Each row comes from the steps of one path. Every step used is in the known rows, and no mark comes twice. Write the path behind each row, first mark first.
Known rows:
sibus -> vegav -> kolu -> bafoz -> vetoriz -> pomuk -> metasuv: [  77  223  206  -72 -166 -111   99  -10 -380   -6  151  -34 -100  147
 -131 -187   -7 -325    8  153  -22  -75  -55   -4   99 -204  168  219
 -193   42 -298  278  514 -400  373   36 -166  103  -40  336   36  -29
  149  -59   46  -50 -432  -11  279   51 -140 -279  236  174 -100]
bafoz -> kolu -> vone -> gelal -> tator -> kisi -> vetoriz -> sibus: [-163  -52  157 -431  -27 -207  217  -29  332 -468 -314  291  323 -155
  -11 -136 -339  129 -409 -309  -65 -170   94 -287 -184   98    9   37
 -281  -88  -69  335  115  435 -464 -280  576 -174 -197 -291  225 -160
 -275  419  -86   65  565   73  410  -44  435   78  169  -82 -202]
kisi -> sibus -> vegav -> kolu -> bafoz -> vetoriz -> pomuk -> gelal -> vone -> metasuv: [ 293  214   46 -235   16  -81  148   84 -148   92  103   58  -53  152
  -20 -249 -158 -551 -143  -79   41  276   44 -409 -196 -129  243  523
 -488   37    5  666   53 -100  542 -489   59  292 -358 -248  -53   69
 -303  139 -340  -80 -562 -118  466  174 -276 -400  381  -57 -182]
kisi -> gelal -> vone -> tator: [-129  -85  -92  303 -149  -59  132  108   69  224  222  -81   42   53
  -22  124   82  127 -354  -77  -31 -272  129 -109   52  159  105 -184
    1  145   35  167  140  222  -18  381  257  -99 -323 -191  213  148
 -165  -64  206  -86  125 -204 -406  -84   18  194  -55  -55  203]
gesev -> kisi -> tator -> bafoz: [-255 -309  206  616 -412  404  314 -137  -98  488 -503  -94  417  339
   80  148   25  458  -48  244  376  210 -211 -187  207  388  304 -674
  298  208 -139  -29  365  513  -78  402  620 -207  -78   58   -4 -395
  -81   93  172 -278   93 -308 -183   34 -538  375  234   38  414]
gelal -> tator -> bafoz -> kolu -> sibus: [ -55    0   15  308 -216  175  252  109 -134  259 -287  222  329  268
   41  318 -340  342 -485 -115  108  140  115 -192  206 -112   86 -187
  105 -141   64   33  143  145   78  266  174   81  -30  -45   66 -354
 -269  181 -148 -179  -83   76 -153  -28  -25   -4  -20 -200   54]
kisi -> vetoriz -> pomuk -> vegav -> kolu: [-213 -176  -19  137 -523 -182 -143  -99 -356    9 -259   18  101  252
   54 -579 -122 -178  109  -64  214   23  -24 -261 -216 -117  347  -40
  -81  229  -37  178  435  182  -46   91   58 -174 -379   88   56  109
 -288  287  -53   29  136 -170  133 -364   57  -62  168  -86  -32]
vetoriz -> sibus -> vegav -> kolu -> bafoz -> gelal: [  87  177  107   25 -254 -113  122  218 -570  179  186  -69   23  -23
  -32  -39  110  -59 -105  -59  106  203 -233   57  -18   -7   23  -38
   88  -33 -179  386  -92 -225  419   20    3  154    1 -186   54   -8
  -70   25  195   -4 -189   69  -67  -68   -6 -237  294   -8  237]
tator -> bafoz -> vetoriz -> sibus -> vegav -> vone -> gelal -> kisi: [  45  376   89 -205  167  183  190   -6 -118    6  -62  146  221   18
  -72  -71 -199   38 -434   40  318 -268   68 -328 -328 -132  177  -90
 -114  267   44  275 -364   49  116 -269  300  379  -59 -182 -113 -266
  107  106  -33 -279  253 -146  188  186 -231   72   36  -72 -432]
sibus -> vegav -> vone -> metasuv -> kolu -> bafoz: [-189   68  -76  -22  350 -160 -212  -57  -26  234  241  112 -281 -317
 -315  290  123  231  548   35   25  183  -49 -261  389 -121 -375  353
  123   97 -165 -225 -171 -484  211  102 -106  383  277   -5  309   97
  360 -295  121   90 -162   46 -143  138   51 -127 -111   65  -51]
sibus -> vegav -> vone -> tator: [ -35  185  107  211  267 -340 -130   19 -335   35  240 -278  -16 -377
 -233  210  226  312  420   54   55 -347  142  -43  309  -51 -218   93
  127  287 -324 -239 -134 -450  285  567 -128  299   29 -181  335  275
  280 -246  277  187  226  -90 -362  -15   85   45 -291   21  153]
vegav -> vone -> gelal -> tator -> kisi -> vetoriz -> sibus: [-287  258  115 -271 -179   76  -82  139  263 -377 -179   71  331  -93
 -143  -14 -264  200  -46 -254  378  -57  158 -398 -292  -21  181   24
  -84  274   82  144 -220  348 -217 -236  532  -26  -46 -204   54 -157
   32  215  238  -19  610  -33   11   83  152  107  -59  -62 -167]
metasuv -> pomuk -> gelal -> kisi -> vetoriz -> sibus -> vegav -> vone -> bafoz: [ 119  -14 -384 -248  108  -61 -214  -36  192 -217  555 -267 -224   28
  -67 -266   19 -616  -45   -9   15 -222  -22  132 -601  197   74  100
 -493  306  -10  267  119   28  -15 -518 -165   33  -39   62 -155  132
 -223  242 -368  259 -131   13  215   95 -413  -37  234 -145 -308]
sibus -> vegav -> vone -> bafoz -> metasuv -> pomuk -> gelal -> kisi -> tator: [   3  -29  -67   77  443 -269 -315   63  240 -148  854 -462 -309  -58
 -232  -57  404 -229  164  263 -106 -290   36  508 -207   -4 -260  -38
 -248  200 -114 -117   22 -457 -183 -205 -456  -12  360   65 -130  257
  102 -286   96  299 -238  143 -162   51 -357  181 -241   22  -73]
gelal -> tator -> kisi -> vetoriz -> sibus -> vegav: [-115  219  317  202  -33 -282  297  222 -303 -337  -93   80  282  331
  -35  -48 -180   57 -304  -94  332 -253   -2 -408 -310    6  395 -274
  -69  259 -259  281  286  131   37  164  397 -136 -253 -301   42 -198
 -332  374  386 -215  268  -67   92  138  -91 -197  154   59  -15]
kolu -> sibus -> vegav -> vone -> metasuv -> pomuk: [ 155  138 -188   27  433 -302 -115 -162 -245  123  351  -97 -220  -82
  -86  323 -139   48  346  -36 -147   47  153  123  222  167 -155  146
  -72  153 -191 -169 -167 -401  207   86 -136  160    1  -84  187    2
  351 -212 -222  118 -279  106 -269  106   92  -36    4   88 -101]
tator -> bafoz -> kolu -> sibus -> vegav -> vone -> gelal -> pomuk: [ -14  113   20  227  190  282  -11  275 -286  145    1  157  165  -84
   29  224 -349  152 -324  -44  192   74  204  -19  258 -237  -22  145
  113   -8   53   74 -604 -287   75  -37  -40  350  -84  -95   89  -93
  160 -160 -108 -214 -158   58  124   65  113  138   -4   77 -108]
bafoz -> vetoriz -> sibus -> vegav -> kolu -> vone -> gelal -> pomuk: [ 236  334  375 -501  167 -227   95   38 -237 -404  -64  223  -40 -264
  168 -383 -179 -298 -416 -145  -13 -280    7 -161 -242  -69  101  315
 -465  175 -217  325 -137   38  134 -316  239  157 -279  -94   86  115
  -75   11 -157  -13  187   13  513    7  560 -373  139  -76 -284]
sibus -> vegav -> vone -> metasuv -> kolu -> bafoz -> gelal -> kisi: [-175   81   95   33  242  -43 -141  164  -13  120  583  -54 -356 -272
 -290  284  279  155  118  165  -88  102  -11  -58  -44 -141 -403  191
  102  204   -5 -105 -299 -479   35  -72 -224  226  260 -110  -49  -19
  173 -341  264  142  -94  134 -169   90  -55   -9  -51  155  -44]
kisi -> vetoriz -> pomuk -> vegav: [-177  -64 -121  265 -252 -406   66 -321 -260   45 -115  -47   65  289
   92 -401 -194 -173  -37  -33   98 -142    6 -297 -201   21  284 -199
 -159  401 -196  268  437  269 -136  113  182 -139 -443  -51   75    4
 -288  449 -165  -58  131 -311   68 -298  -86  128  222  -68 -151]
metasuv -> pomuk -> gelal -> tator: [ 189  -81 -228  153 -209  -76 -174   29  220  -61  109 -366  -85  130
  116  140  172 -240  -78 -162   26 -143  -87  311 -201  127  206    5
 -220   27  164   74  360  308   72   97 -218 -226  -54  133  -67  -12
 -218  151 -487  163 -182  -45 -118 -125  148  -82  -58  -10  160]
kolu -> bafoz -> metasuv -> pomuk -> gelal -> vone -> vegav: [ 268   57 -255   65  275  -99 -165  -79  492   37  541 -421 -520  102
 -104  179  235 -181    1   49 -493  134   86  353 -183  159 -292   73
 -181  -56 -105  225  224   31    3  -78 -357  -22  247  206 -123  106
  293 -208 -237   97 -696 -103   43  -75 -243  -41   55  159  216]
vetoriz -> pomuk -> metasuv -> vegav -> vone -> bafoz: [-150  131 -342  -50 -170  -67  -45 -329  267 -187  109 -205  103   87
   49 -146  -28 -193  341  380  120 -234 -111  371  432  -17 -257  -95
  133   99  -60  -15  -47 -236 -207    1 -141   35  108  413   32  328
  286  -11  225  152   56   44 -214  -83 -126  315 -145  -92 -102]
pomuk -> gelal -> kisi -> sibus -> vegav -> vone: [ 141  193  -13   26  116   26   23    9   55  195  221 -227  -34    8
  101   65  -15 -338  117   13  389  -46  -33  -15 -245 -150  -47   68
 -130  400  293   95 -301   11   77 -129  -18  -55   34 -177  -63  152
 -161   41 -148   -5  167   27 -111   13 -558   87  -23  -68  -16]
metasuv -> pomuk -> gelal -> kisi -> gesev: [ 199  -68 -462  129 -158  -80  -67  112  395  224  195 -394    4  193
  133   34  192 -353 -198  -28  209  -63  -43  281 -382  236  210 -373
 -122  184  366  128  426  373 -216  -13 -140 -360   14   77 -261  229
 -293  195 -527  353   56  170  -22  -36 -371   45  148  -75 -151]
vegav -> kolu -> vone -> gelal -> tator -> bafoz -> metasuv: [ -31  101  166 -292  -82  122 -205  201  332 -225 -366  290   23 -234
   68  -76  -60  379  199  -89 -181  190   18  -72   95 -263 -225  -45
   46 -520  369 -372 -318  143 -105 -123  -37 -173  346   76 -120 -101
  123 -307  211  154  229  220   86  -91  443 -146 -563 -148  108]
kolu -> sibus -> vegav -> vone -> metasuv -> pomuk -> gelal -> kisi: [ 250  108  -88  -18  423  -85 -198  -96   68   26  582 -286 -266  -67
  114  307 -169 -172  185  -17 -130  -66  124  210 -265   74  -92  177
 -215  277  151 -151 -197 -243   73 -119 -379   90  -26 -100  -19  -37
  187 -105 -327  201 -235  129 -250   49 -246  -77   45  202 -100]
metasuv -> pomuk -> gelal -> tator -> bafoz -> vone -> vegav -> kolu: [ 257 -238 -276   17   -4  262 -444   47  185 -186 -214 -200 -123  -98
  214  -33  376   43  227   12 -159  -32   11  238 -372 -107   81  326
   44 -480  267 -231   62  238  221  123 -594   -3   46  159 -185  269
   -4  -50 -207  137  -38  -24   17 -125  290 -202 -173   -2  337]
gelal -> kisi -> tator -> bafoz -> vegav -> kolu -> vone: [-428 -134  187  417 -210  479 -273  143   79  476  -69  145  123  398
  290   70   41  368   12  -93   98  209  -15   35  209 -172 -173 -513
  236 -155  342 -715 -152  234 -260  267 -126 -449  184  103 -195   42
 -259 -162  298  -62  347  -37 -265 -224 -195   83 -206 -167  188]
vegav -> kolu -> vone -> bafoz -> gelal -> tator -> kisi -> vetoriz -> pomuk -> metasuv: [  38  -54   31 -461 -429 -114    7   71  286 -707  -74   29  239   51
  -52 -487 -258 -194   44  116 -201  100  -42  127 -296  -46  130  -91
  -56 -362  -20   24  289  -63 -186 -325   24 -396   14  198 -323  -64
 -349  251  391  260  281  313  192  -35  150 -166   25   -2  -73]
vetoriz -> sibus -> vegav -> vone -> tator -> kisi: [ 142  153   34  -32  187 -305  150  -47 -311 -197  -45 -323  387 -157
 -157  -19   41  158  300   -6  309 -351   14   40   57  114  147 -112
  219  160 -272  169 -220 -254  236  337  130  339 -170 -338  228   88
  154  132  376  -53  392  -65 -277  128  -88    5   49  205  135]
vegav -> kolu -> vone -> gelal -> tator -> bafoz: [-148  109  103 -194 -203  361 -303  174  204   36 -553  378  135 -248
  171   71 -249  443  289 -290   83  268    9 -257  163 -262 -100    5
  129 -451  412 -497 -358  317   66  -32   40 -100  153   30  -28 -131
   20 -104  101  131  384  151   61 -111  490 -241 -382 -184  131]
metasuv -> kolu -> bafoz -> vone -> vegav -> sibus: [ 108  -21 -274 -170   51  238  -29 -271  -32  232    8  296 -463 -434
 -189  224  208  158  170   20 -259  291   94   49  347  -48 -543  641
   95 -194 -269 -254   22 -269  212   72 -139  126  300  266   30  114
  311 -147 -342  -43 -156   56   63   84  261   14  113  -89  133]
tator -> kisi -> pomuk -> metasuv: [  27 -201  -80  197 -213 -107  207 -120  -91 -113 -192 -229  288  535
 -274 -163  125 -116   60   72  236 -280  -83  171  274  202  329 -490
  486 -122  102    1  474  -58 -144  268  386 -592 -130  184 -209  -28
   55   89  143 -439  280 -178  113   23 -381  339  212  264  113]
vegav -> vone -> metasuv -> kolu -> bafoz -> vetoriz -> pomuk: [-122  -35 -312 -460 -179  -54  -63 -422  342  -22  -11  121   29 -219
 -292  -53 -136   34  175   16  -53  260   33 -324  180   39 -155  452
 -254  165 -137  204  141  -97  100 -267  287  341   29  178  102  -79
  110   30 -272   46    3 -141   40  141  149    1  134 -121 -374]
tator -> kisi -> sibus -> vegav -> kolu -> bafoz -> metasuv: [ 158  157  149   43   -5 -172  275  184 -398   58 -122  -10   35  271
 -255  -52  134  -76  254  -19  325  370  -54   14  201   28   87 -175
  361 -254  -52  394  104 -349  274  -52  114 -210  147   17 -201  -25
  190  -86  382 -270 -196  186  258  254 -369  -91  126  194  168]
bafoz -> kolu -> sibus -> vegav -> vone -> gelal: [ -75   27  195  -36  231 -128  -20   82 -306   91  258   54   24 -320
 -115  280 -127  264 -163 -123   22 -105  233  100  236  -75 -238  304
  -25  151 -181  110 -218 -407 -125   80   43  192   34 -195  454   27
  375 -164 -120  166   59  182  -99  -93  347  124   36   27  -75]
sibus -> vegav -> kolu -> vone: [  36   70  160  -45   94 -220 -175   34 -310   77 -101  171  -74 -240
   34  -48  -56  191  535  -47   84   31 -150   62  354 -204 -240   48
   79 -157 -169 -393 -184 -330  214  318  -59 -152  152   54  306  239
   67 -302  265  187  277  152  -80 -178  430 -330 -201  -67  205]
metasuv -> pomuk -> vegav -> vone -> tator -> kisi: [ 166 -198 -300  104   62 -240 -327 -209    7   -2 -137 -634  -41   -6
 -300  -44  353  -70  651 -167  181 -247   81  582  -25  195  252 -149
  473  -73  -30 -163  169   -7  -56  336 -435   14 -110  278    9  176
  293   88  -34   69  121    6 -318 -188  150  176 -109  405  152]
kolu -> sibus -> vegav -> vone -> metasuv -> pomuk -> gelal: [ 318   81 -202  -61  405 -276 -186 -168  -20   22  474 -275 -197 -155
   61  309 -152 -156  334  -52 -166   39   28  235  -24  128  -75  274
 -149  152  -30  -98 -186 -359  202  -15 -339  156    7 -136  192   47
  292  -72 -395  184 -356   76 -313   24  -40  -73    4  164  -60]
tator -> bafoz -> vone -> metasuv: [ 235   -1 -331   30  278 -230   83 -380  138   37 -326  200  223  -71
  -31   -5  -46  550  252  217  -93   15  -75 -401  221   33 -109  -76
  332 -371  -18 -101  -90  -10  131  248  228  135  -42   -8  -79   48
    5  -94  -13  -76  545 -172  -96  -10   52  181 -198 -170   18]
kisi -> tator -> bafoz -> gelal -> vone -> vegav -> kolu -> sibus: [-160  -45  168  505 -268  597  -68  434 -308  491   43  -57  299  408
  106  158   38  335 -407   68   -3  500   86   43  -68  -58  164 -304
  310  -28  142 -232 -171  -16   87  321  -62  -70   13 -371 -173 -121
 -124 -117  153 -228 -330  -37 -322 -150 -150  127   49   -2  382]
bafoz -> vetoriz -> kolu -> vone -> vegav: [  99 -164  110 -516  287 -384  276 -562  128 -190 -323  307   19 -219
   85 -103  -93  183 -195 -158 -224 -213  -12 -203   -5  119 -186  130
 -107  193 -267  209  342  253 -158  101  517  162   27 -238  284   97
  167  124 -114    6  462 -213  206 -147  350 -172  133 -238 -206]
gesev -> kisi -> gelal -> tator -> bafoz -> kolu -> vone: [-247 -489   75  200 -322  160  443 -237  309  137 -524  235  162  -73
  194  205 -219  335 -269  118   64   15 -156  -58   67  217    7 -353
   56 -180  -39  122  103  723 -277   88  612 -238  -89   95  283 -282
 -259  137  370 -237  240  -62 -224  -13  -65  280  159  -31  285]
gesev -> kisi -> pomuk -> vegav -> sibus: [  94 -434  141  394 -404   18  167 -302 -427  277 -335 -170 -225   50
 -241 -158  131  -89   98   72  286 -144  -45  284  204  216   89 -160
  348  137 -176 -139  201  174   29  156  364 -325 -232  256   25  -60
   11   17 -114 -332  -53 -230  -71 -257 -271  297  381  104  405]

Which path is each row?
[ 244  308  -95   59  443 -306  333 -304 -196  149   54  -69 -115 -158
 -101  276  142  111  315 -144 -301   62  158 -242  248  279 -139   42
  135 -264 -441  227  162  -48  376   85   40   85 -145 -103 -126   42
   77  201   89 -110  130 -208  163  339 -302   76  262   85   90]  kolu -> bafoz -> vone -> tator -> kisi -> sibus -> vegav
[-247  -90 -186  -36 -244  -95   49 -179  540 -393 -131  240  212   44
  378 -148 -408 -161 -280   47 -274  -19 -174 -412  -77  -89 -133  123
 -425  -36  160  171    9  349 -211 -250   21  -70 -273 -225   98   85
 -532  450 -267   45  -45 -277  297 -160   27  147  -39 -270 -231]  kisi -> vetoriz -> pomuk -> gelal -> tator -> bafoz -> kolu -> vone -> metasuv -> vegav
[  64  167   36   -9  249  363   28  213 -308  174 -308  356    2  -44
  117 -115  178  194   36   45  117   30  127 -338  -90 -215   14   58
  152 -377  342  -21 -491   53  139 -231  -17   19  -37 -126 -376   11
   36 -193   91 -138  373   20  397  202  -55   60 -114 -127  -35]  tator -> bafoz -> vone -> gelal -> kisi -> sibus -> vegav -> kolu
[ 228 -108  -86 -105 -184  -74  295   68  -87 -201 -139  223  -91  -98
  -49 -324 -220 -498 -461 -160 -346   70  -61   40  -64  -93  108   87
  -11   13   24  112 -187   56   -9 -191    3  123 -178 -242 -249  -75
 -482  238 -325 -245 -250 -173  318 -141  -11  168   15  -80 -152]  kisi -> vetoriz -> kolu -> vone -> tator -> bafoz -> gelal -> pomuk -> vegav -> sibus
[-370   69  142 -139  129  194  -74  246  -14 -288  336   41 -178  -19
  -92 -232  176 -330  -78  274  -71 -418  164  -95 -267 -235   49  251
 -408  438  127   11  -89 -223 -397 -289 -138   16   33  -16  -67  -75
  218 -148   63   63  -47   12  345  222  -95  179  -61  237 -400]  sibus -> vegav -> vone -> gelal -> kisi -> vetoriz -> pomuk -> metasuv -> kolu
[-211  147  156 -108 -356   26 -292  177  162 -178   84  160 -187 -266
  202   74  140  177  114  -28  -69  182 -264  318  262  -96 -607 -100
  303 -303   41 -406 -283  -95 -105   12 -274 -332  365  234   14  413
  -46 -178  496  425  256  319 -260 -356  637 -172 -408 -429  243]  metasuv -> vegav -> kolu -> vone -> bafoz -> gelal -> tator
[ 272   51   68  156  297  154  288  426 -164   58  276   -6  -33  244
 -129   50  184  -14 -402  201 -538  -43  169  124   99   27   80 -149
  -48 -168  -93    7 -116 -428   15  235 -273  208  109 -146  -83 -248
   36 -266    7 -110 -652  -42  -71  254 -140 -119 -245  124   36]  gelal -> vone -> tator -> bafoz -> metasuv -> kolu -> sibus -> vegav
[-204 -137  -36  102   67  287 -555  -42  136  408  120 -172 -524   53
   15  -79  495 -121  291 -292 -205   62  127  310 -264   16   41   67
    5 -254  244 -279  297  430 -269 -279 -567 -214  -19  427 -321   78
   95  -90 -264  166  -96   34  177 -221  149   98   93  194   97]  metasuv -> pomuk -> vegav -> kolu -> bafoz -> vone -> gelal -> kisi -> tator
[ 231  -75  -98 -279  357 -501 -248    5 -115 -277  256   19 -407 -256
 -194 -274  271  -60  496  119 -344  -66  -57  456  221   29 -390   48
  -77 -441 -285 -209   33 -565   84  -78 -366 -127  349  264   27  318
  221 -429  173  411 -161  348  155  -20  412 -303 -274  -97   37]  sibus -> vegav -> kolu -> vone -> bafoz -> metasuv -> pomuk
[ 348 -203 -367 -429  -75   37  131 -225  553 -197 -267   75   67  140
  182  -51 -152 -468 -296 -285 -264  -11 -255  262 -211   90  292   27
 -414 -278  189  244  213  519  -23 -354   39  -49   84   83 -126 -257
 -371  341 -631  -72 -199 -211  239   31  156 -178    6 -159 -261]  metasuv -> pomuk -> gelal -> tator -> bafoz -> vetoriz -> kolu -> vone
[-184 -244  385  315 -620  531  267  114  -35   15 -116  -32 -184  258
  509   32   20 -356 -312  347  178   54 -263  364   43  286  166 -239
  251  220  189  124  226  379 -320   95  105 -493 -147  606   22  108
  203 -247  453 -256 -319  123 -154  -57 -263  192  230  256  418]  gesev -> kisi -> gelal -> pomuk -> metasuv -> vegav -> kolu -> sibus
[ -10 -247  431 -105  -27   82  349 -236  -71   39 -538  160  319   29
   85 -241  -81  185    0  259   27  119 -269 -373  -78  301  273 -214
  -90    9 -262   51  242  330   75  -33  549  132 -161 -160  145 -279
 -139   99  151 -186   -7 -163  175  149 -287  -39  301   45   98]  gesev -> kisi -> tator -> bafoz -> vetoriz -> sibus -> vegav -> kolu -> vone -> metasuv
[ 201  152  -11   24  257  -18  234  456   48 -189  137 -265  117   98
  -35   11  143 -514 -118  264    3 -107  153  292   51    9  323  -84
  204  168   46 -118  151 -398 -253  219 -363   82   74  120 -133  236
   91  -44   91   11 -305  430    3  428 -360  -31  -19  447 -256]  gelal -> pomuk -> metasuv -> kolu -> sibus -> vegav -> vone -> tator -> kisi -> gesev
[ 123 -123 -196 -360  158 -150  221 -249  395 -201 -460  393   87  126
  -29    0 -184   32 -268 -200 -290  -40  -43 -276    6   71  154  -15
 -240 -287  109  111  237  438   32 -227  316  211  -15  -87 -119 -325
 -275  168 -334 -131  -42 -149  299  158  251 -204  -86 -234 -355]  gelal -> tator -> bafoz -> vetoriz -> kolu -> vone -> metasuv -> pomuk
[-413   16  123  182  151  731  -57  310 -172  491  167  259    1  119
  131  334   31  121 -214  -65   43  224  127  -65   48  -92   31  -78
  -20  176  324 -405 -378  -85 -231 -151 -156   69  211 -226 -114 -427
  195  -72 -136 -190 -289   62  -51  308 -206  165  -57  110 -197]  metasuv -> kolu -> sibus -> vegav -> vone -> gelal -> kisi -> tator -> bafoz
[-523  163   65  167 -226  416 -290  282  250   55 -164  172   94 -184
    8  352  113  389  -65  -42  354  -48  -42   48  444 -295 -414   64
  352  -44  271 -222 -594   32 -263   89  -91   79  297  118  250  243
  320 -243  275   22  216   27 -162 -197  441  334 -504 -244   41]  metasuv -> vegav -> vone -> gelal -> tator -> bafoz -> kolu
[-237  -89   11  205   63  226 -186  169   91  153  -32  251   -3  174
  141  414   16  444  -54 -109 -115  278  126 -161  231 -191 -177   29
  317 -220  265 -529 -345  -69  -91  218 -294  178  276  -38   68 -119
  100  -91  144  -53 -131   72 -545   22  121 -168 -372 -130  -27]  gelal -> tator -> bafoz -> vegav -> vone -> metasuv -> kolu -> sibus
[ 146    8  -20 -415   68  -16   56 -100    5 -277  395   68  -47 -171
  142  -16 -207 -372 -328  -24 -199  -26   75  117 -306  -91   73  484
 -542  177 -226  172   80 -311   51 -414 -257  316   51  -34   95 -189
  -96  353 -310  176 -368  101  -90  215  135 -389  126 -105 -426]  metasuv -> kolu -> sibus -> vegav -> vone -> bafoz -> vetoriz -> pomuk -> gelal -> tator
[ -50 -432  410  388 -197  203  -10  -12   81  125 -452 -191  105   51
  218 -200   93  159  123  273   43  317 -268   77 -186  129  232 -388
  419  -86  117 -247  -68  438 -204   80   31  -94 -199   38 -195 -118
 -265  -61  319 -123  -27  -24 -112 -259 -138  157   95  314  476]  gesev -> kisi -> tator -> bafoz -> gelal -> pomuk -> vegav -> kolu -> vone -> metasuv
